In the rows, zero is written as 128.
Known rows:
lene: [150 143 124 124 123 121 128 116 124 128 110 133 118 111 137 133 124 154
 129 129 131 139 130 129 139 130 128 124 128 124 128 127 135 132 143 139
 121 127 122 132 135]
klibo: [132 140 130 135 132 126 130 116 126 129 125 130 118 117 137 130 129 147
 130 133 138 136 122 135 132 132 124 132 136 128 126 135 128 125 132 148
 123 125 120 124 131]
bivul: [127 140 107 147 140 122 144 147 123 123 135 158 138 124 137 128 124 141
 147 117 117 147 115 156 116 144 152 160 125 129 140 122 113 125  91 143
 123 133 135 129 137]
zanul: [131  91 113 141 179 142  79  76 145 152  82  99 147  98  85 169  98  59
 142 251 120  47 158  66  90 179 120 164 127 179 138  91 131 147 127 107
  81 100 118 156 136]
vusofi: [141 139 131 127 123 126 120 113 124 134 123 131 119 116 130 134 131 149
 126 133 139 137 129 129 134 131 121 126 137 121 124 134 131 127 144 148
 124 125 121 128 134]
meskom: [117 136 168 129 151 128 154 123 147 119 114 139 116 130 136 160 139 166
 118 145 137 135 124 148 163 110 105 119 136 121 135 149 118 131 139 117
  93 134 136 146 141]
flaten: [ 52  98 124 152 153  47 145  95 132 123 159 136 177 154 152 167  72 115
 118 178 145 126 125  85  85 101  94 145 153 167 146  88 174 149 129 124
 125 121 146  83  74]
flabri: [ 97 100 119 150 136 102 175 129  78 130 142 125 119 119 159 168 105 183
 134 117 127 176  87  89 157  82 106 148 177 119 152  92 173 147 145 137
 140 124 126  96 131]
nisten: [ 72 116 126 138 149 111  92 108 142 139 138 143 150 150 130 172  93 113
 136 215 144  80 164 139  65 145 104 134 133 182 170 109 142 149 105  97
 135  69 121 102 117]
plotris: [ 78 115 168 120 150 121 113 113 159 132 126 148 143 157 120 194 113 142
 117 205 140  95 161 141 119 117  85 116 135 149 160 128 129 153 134  80
 101  98 140 135 136]
drates: [149 153 120 133 127 120 126 110 127 131 114 133 122 113 130 125 122 141
 128 131 137 137 133 130 132 140 131 120 129 135 122 131 132 120 139 151
 127 128 121 126 127]
vibo: [141 142 132 126 122 124 121 111 125 132 121 133 118 116 134 137 130 153
 127 133 139 139 129 133 134 130 119 126 137 121 126 134 131 127 143 147
 123 124 120 127 135]
plesuk: [132 133 129 129 132 143 131 162 121 115 160 102 114 138 103  90 151  92
 108  95 127 124 138 111 155 106 150  80 120 129 122 127 127 122 135  96
 168 125 126 128 119]
nenir: [132 130 129 126 135 135 125 164 122 110 165 101 116 134 106  90 155  90
 106  95 129 124 135 112 149 102 152  87 120 118 125 127 125 126 136  97
 163 124 127 133 116]
zisok: [102 106 113 131  88 199 145 160 126 150 143 132 142 178  72 107 119 100
 140  73  83 104 150  98 160 130 131  60  92 172  95 107 129 110 100  72
 195 145 163  95 152]
geral: [132 130 131 127 137 137 128 163 122 110 161  96 113 135 105  88 156  88
 105  97 130 121 137 110 152 101 152  83 120 123 124 130 127 124 139  94
 165 124 124 131 115]
kladres: [178  72 124 152 209 195 128 126 134 125  87  32 102  67  50 100 162   4
 126 172  94  59 115  18 178 150 169 148 119 131  97 107 100 125 143  99
  75 154 120 203 148]

Facts:
beplal (σ gobres) (μ kladres) (ρ meskom)
siden (σ drilam) (μ nenir)
nokas (β gibran) (ρ gutu)
ziflil (σ pefal) (μ pubrol) (ρ vasu) (τ trinapus)
meskom (μ nokas) (ρ driplu)
zanul (σ fosti) (β tisto) (μ kladres) (ρ tuflar)
plesuk (ρ gredul)
keflar (σ stosek) (μ zapak) (ρ gotrar)
dudigal (σ febrer) (μ taski) (ρ skalem) (τ nitur)
skodror (σ flabri) (β tisto) (μ pubrol) (ρ plesuk) (τ trinapus)
grosin (β gimar gibran skodror devar) (μ zisok) (ρ tragra)
stuzim (σ bega) (μ gedrom) (ρ dronu) (τ ropim)
fosti (σ floflor) (μ kladres)
bige (σ nisten) (μ sastul) (ρ zisok)
niman (σ skupim) (μ fleben) (ρ febrer)
bigris (σ kluran) (μ taski)
flafam (σ bago) (μ fupli)
dribem (σ keva) (β tisto) (μ dugu) (ρ flabri)
tisto (σ kledrus) (μ drodron) (ρ govak)
fabru (μ geral)
driplu (σ nelar) (μ gotrar) (ρ skurik) (τ brasibru)
kisuzor (σ skine) (μ klume)
skalem (σ dudigal) (μ taski) (ρ desos)
tapu (β taski)
brodosek (σ vuves) (μ maplar)
salan (σ flaten) (μ pubrol)
gutu (σ bivul) (μ fleben)
zisok (β devar)
gibran (σ fabru) (β skodror) (μ geral) (ρ siden) (τ rutam)
plabi (μ kloduk) (ρ rutam) (τ kisuzor)
drunir (σ tugar) (μ mibrogruk) (ρ pibis)
brovokles (σ kupom) (μ brasibru) (ρ beski) (τ zurun)
zistem (μ fafines) (ρ zurun) (τ beski)
trobel (σ briflaplo) (μ nugrol)
plekason (σ zanul) (β bivul) (μ kladres) (ρ brabrek) (τ ploklun)
grofe (β skine skodror tisto briflaplo) (μ lusteva) (ρ dribem)
brabrek (σ kadril) (μ plesuk) (ρ fafines)
fumo (μ foplu) (ρ dumur) (τ darur)
tragra (σ salan) (μ pubrol) (ρ kisuzor)
rabri (σ meskom) (μ nokas) (ρ drates)
zeklur (σ dipe) (β klatrar) (μ trala) (ρ kiklas)
kledrus (σ driklistes) (β kisuzor) (μ drodron)
stepok (σ robril) (β podrise) (μ fleben) (ρ mipli) (τ trinapus)
kladres (ρ bago)
briflaplo (σ teklo) (β tisto sifar) (μ nugrol) (ρ fleben)
mupul (σ flafam) (μ fupli) (ρ geral)
darur (σ keflar) (β tisto sifar) (μ zapak) (ρ vibo)
mifal (σ naflok) (μ sastul) (ρ klina)
gretor (σ niman) (μ fleben) (ρ devar) (τ nuka)
bega (σ govak) (μ gedrom) (ρ pubrol) (τ nelar)
nitur (σ notril) (μ flogagin) (ρ fluskon)
tugar (μ mibrogruk)
taski (β zisok kluran devar)
kisis (σ grukla) (β vokir) (μ plesuk)
greplar (σ fumo) (μ foplu) (ρ maver)
grukla (μ plesuk) (ρ salan)
driklistes (μ drodron) (τ kuplar)
zaka (σ mipu) (β skide tisto) (μ durel)
govak (μ gedrom) (ρ trala)
molir (σ begror) (μ vomus) (ρ flogagin)
bivul (μ fleben) (ρ vebur) (τ tapu)
stutru (μ solik) (ρ brarim)
trala (ρ kladres)
ladru (μ rutam) (ρ brovokles) (τ solik)
vusofi (σ vokir) (μ lusteva) (ρ klumo)
febrer (μ taski) (ρ zeklur)
flabri (σ tragra) (μ pubrol)
kavor (σ semebram) (μ plodrel) (ρ skodror)
rutum (μ nanosker) (ρ gobres)
nepluk (β gibran tisto) (μ ropim) (ρ dretro)
klibo (σ podrise) (μ dugu) (ρ nenir)
pefal (μ pubrol) (ρ sketre)
zurun (σ zistem) (β grosin) (μ fafines) (ρ gimar)
dripla (σ fluskon) (μ nuka) (ρ foplu)
bago (σ runus) (μ fupli) (ρ nitur) (τ zurun)
devar (σ dripla) (β gibran klatrar) (μ nuka) (ρ briflaplo)
magumul (σ fulom) (μ durel) (ρ fupli)
kiklas (μ pedri)
tregrerem (σ brabrek) (μ plesuk)
bagre (σ bige) (β mipu) (μ sastul)
drodron (ρ grukla)
flaten (σ ziflil) (β skodror tisto) (μ pubrol)
nugrol (ρ brasibru)
gobres (μ kladres) (ρ nepluk)
stokla (σ gredul) (μ maplar)
mipli (σ molir) (μ vomus)
grastol (σ brolel) (β fluskon) (μ ropim) (τ fabru)
skurik (σ doflak) (μ nenir) (ρ nanosker)
lastoko (σ siden) (β stepok drilam) (μ nenir) (τ stokla)
fluskon (μ nuka)
lusteva (ρ bagre)
stosek (σ gimar) (μ zapak) (τ nenir)
podrise (β bivul) (μ dugu) (ρ bega)
vuves (σ stokla) (μ maplar) (ρ mipu)
fubu (μ steskek) (ρ maplar)
gredul (μ maplar)
doflak (μ nenir) (ρ vusofi)
ploklun (σ vasu) (μ plodrel)
robril (σ gretor) (μ fleben) (ρ lusteva)
vokir (σ grofe) (μ lusteva)
gukliluk (σ kledel) (μ zisok) (ρ grastol)
notril (μ flogagin)
skibi (μ fupli)
kadril (σ kisis) (μ plesuk) (ρ skide)
rutam (ρ drodron)
fegem (σ vebre) (μ klume) (ρ robril)
geral (ρ ropim)
mibrogruk (ρ dudigal)
kupom (μ brasibru)
klumo (σ fubu) (μ steskek) (ρ naflok)
kitun (μ plodrel) (ρ steskek) (τ kuplar)
drates (μ tapu) (ρ gibran)
brolel (σ nepluk) (β gibran) (μ ropim) (ρ bigris)
kledel (σ grosin) (β nisten kisuzor) (μ zisok) (ρ grosin)
bedrik (σ stutru) (μ solik)
vomus (ρ solik)
floflor (σ maver) (β zisok kiklas kledrus) (μ kladres) (ρ fosti)
vebur (ρ drunir)
keva (σ klibo) (β nelar) (μ dugu) (τ nanosker)
nenir (ρ gretor)
skine (β zurun) (μ klume) (τ briflaplo)
neskabak (μ durel) (ρ klibo)
vasu (σ kavor) (β gredul tregrerem) (μ plodrel)
gotrar (ρ rabri)
teklo (μ nugrol)
runus (σ skibi) (β gibran) (μ fupli) (ρ kadril)
dretro (σ stuzim) (μ gedrom) (ρ stutru)
vebre (σ kisuzor) (μ klume) (ρ driklistes) (τ lene)
kliplo (σ mutam) (μ trinapus) (ρ begror)
nanosker (ρ sali)
klatrar (β skodror tisto) (μ vebur) (ρ dipe)
mipu (σ tuflar) (β skodror) (μ durel)
drilam (σ skurik) (μ nenir) (τ stutru)
beski (ρ grofe)
skupim (σ gutu) (μ fleben) (τ kuplar)
nisten (σ mifal) (β tisto) (μ sastul) (ρ sastul)
bukluvu (σ zaka) (μ durel)
sketre (σ pofle) (β klatrar) (μ trala) (ρ lene)
fupli (ρ bifis)
sali (μ gotrar) (ρ dratro)
desos (σ zurun) (μ fafines) (ρ mupul)
dronu (σ bagre) (μ sastul) (ρ pefal) (τ stokla)
klume (β grosin tregrerem) (ρ tugar)
kluran (σ skalem) (μ taski) (ρ fulom)
pubrol (ρ fegem)
mutam (β plesuk) (μ trinapus) (τ stutru)
zapak (ρ kitun)
begror (μ vomus)
pofle (σ skide) (μ trala)
tuflar (σ neskabak) (μ durel) (ρ keflar)
nelar (σ sali) (β devar) (μ gotrar) (ρ magumul)
kloduk (ρ doflak)
plotris (σ drates) (β tisto kloduk) (μ tapu) (ρ beplal)
sifar (σ darur) (μ zapak)
brasibru (ρ dripla)
skide (σ klina) (μ trala) (ρ zanul)
kuplar (σ kliplo) (μ trinapus)
sastul (ρ zoflak)
steskek (ρ mifal)
gimar (β tisto) (μ zapak) (ρ skine)
naflok (β nepluk) (μ sastul) (ρ bivul)
lamur (σ bifis) (β skodror) (μ kladres)
tapliro (σ skodror) (β brolel skodror mipu) (μ pubrol) (ρ runus)
vibo (σ bigris) (μ taski) (ρ zistem)
trinapus (ρ floflor)
foplu (β sifar)
flatrokler (σ kuplar) (μ trinapus) (ρ plabi) (τ maplar)
pibis (σ gibran) (μ geral)
bifis (σ beplal) (μ kladres) (ρ durel)
durel (ρ nokas)
lene (σ brovokles) (μ brasibru)
dratro (σ devar) (β plodrel mipu klatrar) (μ nuka) (ρ ladru)
fulom (σ bukluvu) (μ durel) (ρ trobel) (τ ploklun)
magreli (σ desos) (μ fafines) (ρ nugrol) (τ zapak)
semebram (σ kitun) (μ plodrel) (τ zisok)
dumur (σ fegem) (μ klume) (ρ molir)
potradri (σ dronu) (β tregrerem tisto) (μ sastul) (ρ flatrokler) (τ salan)
nuka (ρ kledrus)
dipe (μ trala) (ρ klume)
klina (σ zeklur) (μ trala) (ρ kavor)
maver (σ lamur) (β plekason plesuk) (μ kladres) (ρ potradri)
redol (σ magumul) (β zurun maver devar) (μ durel)
brarim (σ zoflak) (β tisto kloduk) (μ vebur) (ρ gukliluk)
zoflak (σ klatrar) (μ vebur) (ρ bige)

Rows:
No name comes twice in this set of rows, the named rows included.
[137  89 120 154 164 186 138  90 142 154  72 102 127  96  90 148 116  92
 156 177  97  81 114  75 141 173 123 166 121 161 100 113 113 119 113 135
  80 148 133 151 160] => floflor
[ 99 120 128 143 115 160 130 114 132 152 134 146 134 144 117 144 117 142
 146 136 121 119 129 134 120 147 109 126 129 155 116 129 123 116 107 139
 140 127 140 102 147] => podrise
[159 155 109  93  95 118  91 155 152 114 108 164 128 108 157 114 152 162
 148  98 119 117 136 206  86 159 158 156  92  74 136 156  92 154  99 126
 108 123 128 162 155] => fulom
[ 83  77 130 103 117 123  97 117 117 147 109 118 131 140 150 188  96 142
 140 189 127  87 148 121  84 120  88 144 143 143 176 102 163 173 132  74
 134  70 110 110 136] => dribem
[ 84  88 137 108  73 132 142  90 160 150 103 133 166 161 143 131  96 132
 138 101 109 104 120 110 101 134  81 129 103 141  76 137 139 121 119 136
 121 171 161  95 111] => grosin
[111 142 110 174 158  81 174 119 102 118 153 147 138 120 138 147  99 156
 127 129 136 178 106  96 152 109 129 133 160 148 138  93 156 125 133 156
 136 135 138  99 114] => salan
[ 95  93 146 104  78 123 133  91 156 143 116 126 156 149 146 127 114 134
 126 100 122 116 113 113 103 124  83 135 116 118  77 147 134 125 135 150
 113 172 154 107 108] => brolel
[127 120 111 120 102 135 121 133 128 142 125 163 154 140 117 147 113 143
 143 123 104 135 132 133 117 143 126 144 120 124 127 112 122 134 111 128
 121 143 149 131 149] => keva
[115 119 132 117  98 132 121 102 137 148 112 140 140 140 130 145 109 147
 135 129 124 118 136 122 118 135 100 122 123 139 111 129 138 128 132 134
 127 137 139 109 131] => sketre
[125 131 125 126 112 133 132 109 131 141 105 140 131 132 133 142 108 149
 136 133 124 124 135 128 128 139 114 121 121 147 122 123 139 127 129 129
 131 126 131 113 134] => vasu

Now the same things, written a new way:
Known rows:
driplu: [150  77  87 137 176 148 129 133 150 117 122 138 138 178 118  98 163 128
 161 167 138 157 140  92 153 122 129]
magumul: [131  50 116 116 152 139 159 128 134 130 104 136 149 149  70 102 159 107
 164 134 152 148 143 102 153 133 129]
brasibru: [117  69 128 105 174 194 201 162 169  98 201 105 144 138  94 111 140 106
 147 129 164 118 144 110 124 133 106]
podrise: [146  57  95 105 158 145 136 136 128 120 108 156 150 131  80 139 157 126
 161 153 177 141 119 106 101 115 127]
bifis: [147  68  82 164 149 144 182 126 162 118 161 145 142 118 126 164 174 109
 157 153 165 145 152 106 103 131 113]
bega: [146  64  88 133 175 142 178 129 136 113 119 153 142 145 101 100 162 132
 138 161 163 162 120 102 109 129 128]
drodron: [114  89 107 113 193 193 203 157 168  96 148 106 144 158 114 101 138 103
 133 130 162 125 135 107 114 133 111]
gotrar: [131  52  84 105 199 191 204 167 142 100 196 107 150 122  81 120 143 130
 125 129 152 135 148  98 144 124 108]
gutu: [138  96 135 131 150 141 177 143 138 125 140 159 144 144  77 153 169 155
 148 163 171 133 112 110 135 130 126]
potradri: [122 108  80 167 180 139 135 126 133 111 182 105 149 168  98 176 141 101
 103 163 132 165 108 110 151 112 128]
fubu: [145  62 113 117 155 146 176 130 141 114 176 154 144 131  75 121 168 143
 139 158 172 140 119 108 110 130 128]
dugu: [115 117 131 120 189 192 203 166 166  98 117 115 149 157 111 120 144 140
 142 131 161 120 125 104 149 133 105]
lastoko: [138 113  95 142 181 139 130 164 127 115  73 120 147 140 121 133 168 146
 162 160 143 164 117 102 140 121 128]
tisto: [143  54  78 179 154 154 203 126 125 188 215 162 139 247  78 165 136  98
 135 170 170 124 113  93 156 108  98]
keflar: [149  48  83 106 160 139 204 162 122 154 205 139 143 122  65 146 168 145
 144 152 158 161 140 102 139 114 126]
zurun: [139  58 100 110 149 146 124 128 122 166 210 130 154 132  64 197 137 104
 162 161 176 120 112 110 109 106 109]
grastol: [134 110 107 158 161 138 159 158 139 120  82 133 139 159 117 121 170 147
 155 162 138 162 117 104 153 130 128]

Rows:
No name comes twice in this set of rows, the named rows included.
[147 116  93 121 176 156 123 126 138  96 212 106 157 122  64 198 156 140
 102 160 134 149 107 111 151 107 129] => grofe
[145  62  83 142 168 140 167 137 137 133 112 137 134 174 116  98 158 116
 157 163 144 163 132  98 137 128 127] => magreli
[148  74  98 115 153 149 160 160 143 143 208 134 127 197  98 108 157 136
 138 172 167 158 112 111 103 118 126] => tragra
[147  66  76 167 158 140 203 127 128 150 216 106 154 119 109 199 170 108
 108 155 132 163 144 103 155 106 106] => zanul
[147  48  95 104 166 139 204 137 121 135 163 154 157 120  60 140 169 150
 149 130 163 152 143  98 152 125 128] => tuflar
[127 108  98 108 194 195 203 166 168  98 210 106 128 214 116  99 136 118
 112 158 165 135 115 111 103 127 108] => pubrol
[141  85 134 141 149 141 195 136 139 139 145 162 143 150  77 133 167 155
 152 165 175 124 113 106 130 131 119] => fluskon
[149  50  92 106 161 144 203 143 126 129 200 151 146 121  66 140 169 150
 132 153 170 151 127 105 115 122 127] => drates
[123 103  80 160 182 195 204 136 172  95 136 106 149 118 129 144 167  97
 150 129 152 124 156 101 107 133  99] => kladres
[142  92 110 124 153 141 139 146 125 161  96 162 152 179  93 189 145 133
 163 162 176 129 113 103 133 109 107] => kiklas
[135  90 105 179 150 141 200 127 133 181 210 162 138 236  84 178 137 131
 141 170 156 127 111  99 154 117 100] => sifar
[150 115  89 113 165 155 123 128 143 102 196 105 155 141  86 194 155 117
 152 163 131 150 116  99 156 106 129] => dratro
[144  87  81 125 168 151 143 127 123 135 204 158 156 145  66 195 137 114
 119 164 173 134 107 105 122 107 115] => klatrar
[140  80 130 146 149 140 191 144 139 154 142 161 137 177  91 126 165 149
 160 165 173 130 121 104 145 130 115] => vokir

Now the same things, written a new way:
Known rows:
drodron: [114 124 155 131  95 132 126 153 123 120 139 114 112 100 118  91 167  99
 147 135 151 111 141 131 117 139 166 114 119 130]
tragra: [133 118 111 121 112 129 135 140 126 123 122 106 130 148 117 129 116 131
 111 127 122 129 124 134 141 150 151 119 136 129]
klumo: [135 105 100 129 114 123 130 145 126 124 111 117 121 122 109 131 124 119
 135 118 133 127 124 132 138 128 145 119 136 137]
gobres: [163 146 133 137 103  96 122 161 126 129 129 127 116  23 105 170 114 125
 131 129 119 178  95 105 119 137 113 119 139 105]
skine: [144 125 130 106 114 140 138 141 119 132 133 113 129 148 129 174 110 132
 128 155 108 122 127 106 117 122 158 108 126 129]
tisto: [131 114  98 123 122 125 136 142 130 131 112 110 127 113 109 131 121 114
 128 116 136 121 125 135 135 136 141 129 123 134]
teklo: [135 128 113 122 128 134 143 138 136 132 119 113 120 135 116 131 121 137
 126 136 115 129 122 121 125 141 151 120 133 116]
lusteva: [113 128 158 129 101 135 128 144 125 120 142 108 111  98 117  95 163 100
 142 137 152 107 141 129 115 142 163 119 115 129]
stosek: [141 128 128 105 119 141 135 147 123 141 127 112 130 145 126 171 111 136
 132 153 114 119 128 122 112 123 156 113 123 127]
zeklur: [136 119 123 136  94 119 138 123 122  95 131 108 116 149 108 145 115 136
 111 147 114 137 120  99 150 131 153 102 150 131]
lamur: [158 150 143 149 110  88 133 133 133 111 134 129  99  56 102 177 109 146
 138 169 109 175  97  63 121 118 125 104 152 105]
keflar: [134 138 116 125 117 144 144 116 119 123 117 121 125 118 100 140 125 139
  80 151 140 113 117 135 144 146 137 154 120 126]
vusofi: [135 107  99 128 114 124 130 145 127 123 112 116 122 121 108 133 124 119
 133 120 135 126 124 132 137 129 144 121 135 137]
taski: [112 133 157 127 113 138 141 136 133 121 144 111 108 112 121  93 160 106
 147 148 140 108 144 109 110 138 170 116 111 123]
plotris: [128 112 109 140 107 117 138 114 131  97 120 105 110 134  97 147 118 126
 126 142 129 121 125 104 146 114 148 110 145 140]
fabru: [135 128 115 122 127 134 142 139 137 133 119 113 121 138 117 136 122 138
 126 137 114 128 123 121 123 138 150 120 132 118]
fafines: [115 131 159 125 118 140 138 137 133 125 146 113 108 106 123  94 162 105
 148 147 143 109 142 116 106 141 170 118 112 120]

Rows:
No name comes twice in this set of rows, the named rows included.
[131 112  99 123 112 138 137 137 129 123 112 105 124 141 106 133 122 123
 118 115 122 118 123 138 139 138 147 121 139 130] => magumul
[140 122 120 130 119 125 138 124 132 111 131 111 112 153 112 141 119 148
 123 154 114 142 122 108 133 134 157 108 143 119] => kisis
[141 114 118 113  99 138 124 161 114 134 118 115 131 131 116 170 119 122
 137 135 125 116 125 134 120 114 149 112 131 138] => plabi
[117 120 118 136 112 107 136  92 147  94 134  65 111 131  92 160 103 118
 125 125 128 113 128 109 143 123 145 103 147 138] => dratro
[125 125 112 125 116 127 133 127 141 122 121  85 121 118 101 142 115 119
 123 112 127 117 123 137 130 140 142 118 138 126] => meskom
[134 120 111 126 112 128 133 140 128 124 119 109 124 123 111 134 122 125
 121 126 128 128 121 131 135 139 145 121 134 128] => rutum
[139 123 127 110 100 136 123 153 115 133 123 108 135 134 118 174 111 129
 125 142 126 117 127 137 122 125 149 115 128 136] => zistem
[144 107 116 134  84 125 140 135 116  90 132 112 115 146 111 142 120 126
 114 132 102 145 117  95 150 128 152  96 153 130] => naflok
[137 126 122 111 106 143 128 149 121 136 120 106 131 137 114 174 113 131
 129 141 122 111 126 135 118 121 150 117 128 132] => vebre
[136 117 115 126 112 128 151 120 129 104 132 109 117 168 118 136 113 139
 114 149 101 136 125  92 142 134 161 104 140 124] => zaka
[131 120 106 131 108 131 137 136 129 119 112 110 119 128 102 137 123 124
 122 122 124 120 119 124 138 131 143 118 142 129] => devar
[137 116 115 125 107 131 131 146 135 128 111 111 125 126 111 152 131 127
 125 120 115 118 126 138 129 118 141 123 135 135] => stutru

